Below are the code and all the weights of a small trained network. Each question names an input and a class and asks about switching units off, where a switched-off unit gives its printed mean instead of its output.

import numpy as np


def w(rows, s, z=0):
    codes = np.array(rows[::2]) - 128.0
    scale = np.full(codes.shape[1], s)
    scale[-1] = z or s
    return codes * scale


def norm(h):
    return h / np.sqrt((h * h).mean(-1, keepdims=True) + 1e-5)


def f(y):
    return np.maximum(y, 0)


def log_softmax(a):
    a = a - a.max(-1, keepdims=True)
    return a - np.log(np.exp(a).sum(-1, keepdims=True))


def net(x, mask):
    res = np.array(x, float).reshape(1, 5) / 4 @ E
    u = 0
    for l in range(2):
        y = f(norm(res) @ A[l][:, :-1].T + A[l][:, -1])
        res = res + np.where(mask[u : u + 7], y, B[l][:, -1]) @ B[l][:, :-1]
        u += 7
    return log_softmax(norm(res)[-1] @ U[:, :-1].T + U[:, -1])


A, B = {}, {}
E = w([
[81,194,187,254,54,132,182,53,114,81],'x0',
[146,107,144,152,142,98,97,122,131,133],'x1',
[180,26,171,80,80,88,240,69,98,94],'x2',
[150,123,127,141,157,144,137,133,159,101],'x3',
[83,59,89,128,98,170,49,54,126,78],'x4',
],0.011)
A[0] = w([
[108,168,77,154,180,165,51,157,161,168,45],'L0N0',
[180,9,111,37,134,107,163,114,135,148,206],'L0N1',
[144,93,33,36,191,123,81,148,161,213,23],'L0N2',
[133,131,110,63,171,115,108,116,125,104,12],'L0N3',
[186,184,146,83,199,82,188,199,132,220,40],'L0N4',
[81,49,8,108,144,152,74,99,65,62,2],'L0N5',
[83,70,62,83,131,161,61,36,160,112,15],'L0N6',
],0.011,0.0063)
B[0] = w([
[64,60,42,111,99,54,206,90,192,152,190],'L0N0',
[110,45,106,72,131,112,200,117,108,107,255],'L0N1',
[82,122,120,193,143,159,106,228,58,63,221],'L0N2',
[138,105,116,134,128,138,105,144,110,99,145],'L0N3',
[212,180,208,120,115,168,40,73,131,174,215],'L0N4',
[201,168,223,127,132,91,43,126,184,100,178],'L0N5',
[213,232,250,151,87,171,108,135,166,182,178],'L0N6',
],0.011,0.013)
A[1] = w([
[142,75,74,77,140,113,92,224,118,124,55],'L1N0',
[160,105,149,55,136,118,204,90,94,99,109],'L1N1',
[165,111,96,51,121,133,60,190,131,138,2],'L1N2',
[99,196,107,255,115,121,145,57,80,83,58],'L1N3',
[193,203,144,89,166,108,137,123,96,168,18],'L1N4',
[91,124,175,141,117,144,92,85,152,87,96],'L1N5',
[76,215,40,165,167,131,48,172,183,183,75],'L1N6',
],0.012,0.0039)
B[1] = w([
[78,151,102,204,204,180,157,140,81,113,210],'L1N0',
[78,139,64,126,51,82,101,111,188,171,243],'L1N1',
[97,215,161,174,168,222,170,99,74,108,189],'L1N2',
[110,102,137,133,254,180,96,184,47,97,255],'L1N3',
[144,214,196,136,129,114,60,128,155,102,176],'L1N4',
[175,188,102,135,141,105,160,179,114,192,190],'L1N5',
[116,32,93,81,40,70,143,37,179,159,236],'L1N6',
],0.011,0.0099)
U = w([
[63,45,30,69,104,70,189,62,200,122,253],'0',
[69,128,122,146,249,202,153,226,32,54,32],'1',
[199,229,237,108,130,153,62,102,204,119,70],'2',
],0.011,0.0017)

Each question gives the input, the list of numbers given to net, and the class t.
The units are the neurons (one row each of A and B). Each row of codes is followed by its name. A weight is (code - 128) times the scale printed after its matrix; where a second scale follows, it is the last column's (A, B and U).
mask holds one flag per neuron, layer by layer. A switched-off neuron (its flag False) gives its mean, the last column of its row in B, instead of its output. The means were averaged over made-up inputs and are rounded, as every weight is.
A unit's drop is (log p(t) with every unit on - log p(t) with that unit switched off) / (log p(t) with every unit on - log p(t) with every unit switched off).
The circuit of an input: a set's keep is (log p(t) with only the set's units on - log p(t) with every unit switched off) / (log p(t) with every unit on - log p(t) with every unit switched off). Starting from the 12 units with the biggest drops (on a tie, the unit counted first), units are removed one at a time, each time the one whose removal leaves the highest keep (on an exact tie, the one counted first), for as long as the keep stays at least 0.8.
units of the circuit, in order: the units of the circuit, biggest drop first
most important unit: the unit with the biggest drop
top k neurons: the k neurons with the biggest drops, biggest first
top k neurons in layer l: the k neurons of layer l with the biggest drops, biggest first
drop when u is switched off: that unit's drop, to one decimal
input [-4,8,-5,-3,5], class 0: top 2 neurons : [L0N0; L1N6]
input [-2,5,3,8,-3], class 0: most important unit : L0N1
input [8,0,5,8,8], class 1: top 3 neurons : [L1N3; L0N4; L0N1]
input [7,-6,-7,-3,-6], class 0: units of the circuit, in order : [L1N6; L0N6]
input [-1,-8,5,-4,-6], class 2: top 2 neurons : [L0N4; L0N0]
input [8,1,7,-1,2], class 1: top 3 neurons : [L1N3; L0N1; L1N6]
input [-6,-1,-8,4,0], class 0: top 2 neurons : [L1N6; L0N0]
input [-4,6,3,-7,4], class 1: top 2 neurons in layer 0 : [L0N2; L0N4]
input [5,-4,-6,4,8], class 2: top 2 neurons : [L0N6; L0N5]
input [5,-2,-2,-3,6], class 2: top 2 neurons : [L0N6; L0N2]
input [5,5,3,2,-2], class 1: top 2 neurons : [L0N1; L1N3]
input [-6,-5,-6,2,0], class 0: top 3 neurons : [L0N0; L1N6; L0N1]
input [-2,2,7,-4,-8], class 2: top 2 neurons : [L0N4; L0N0]
input [-7,4,5,-6,7], class 1: units of the circuit, in order : [L1N6]
input [2,4,2,1,0], class 0: top 2 neurons in layer 0 : [L0N2; L0N4]
input [2,-7,-2,1,-2], class 0: top 2 neurons : [L1N6; L0N6]
input [-5,8,4,1,-7], class 2: top 2 neurons : [L0N4; L1N3]
input [-4,-8,2,2,5], class 2: top 3 neurons : [L0N6; L0N5; L1N3]
input [0,3,3,6,-7], class 2: drop when L0N4 is switched off : 0.7
input [8,-4,4,3,6], class 1: most important unit : L1N3
input [7,6,5,2,2], class 1: drop when L1N3 is switched off : 0.9
input [4,6,-8,5,6], class 0: drop when L1N6 is switched off : 0.1
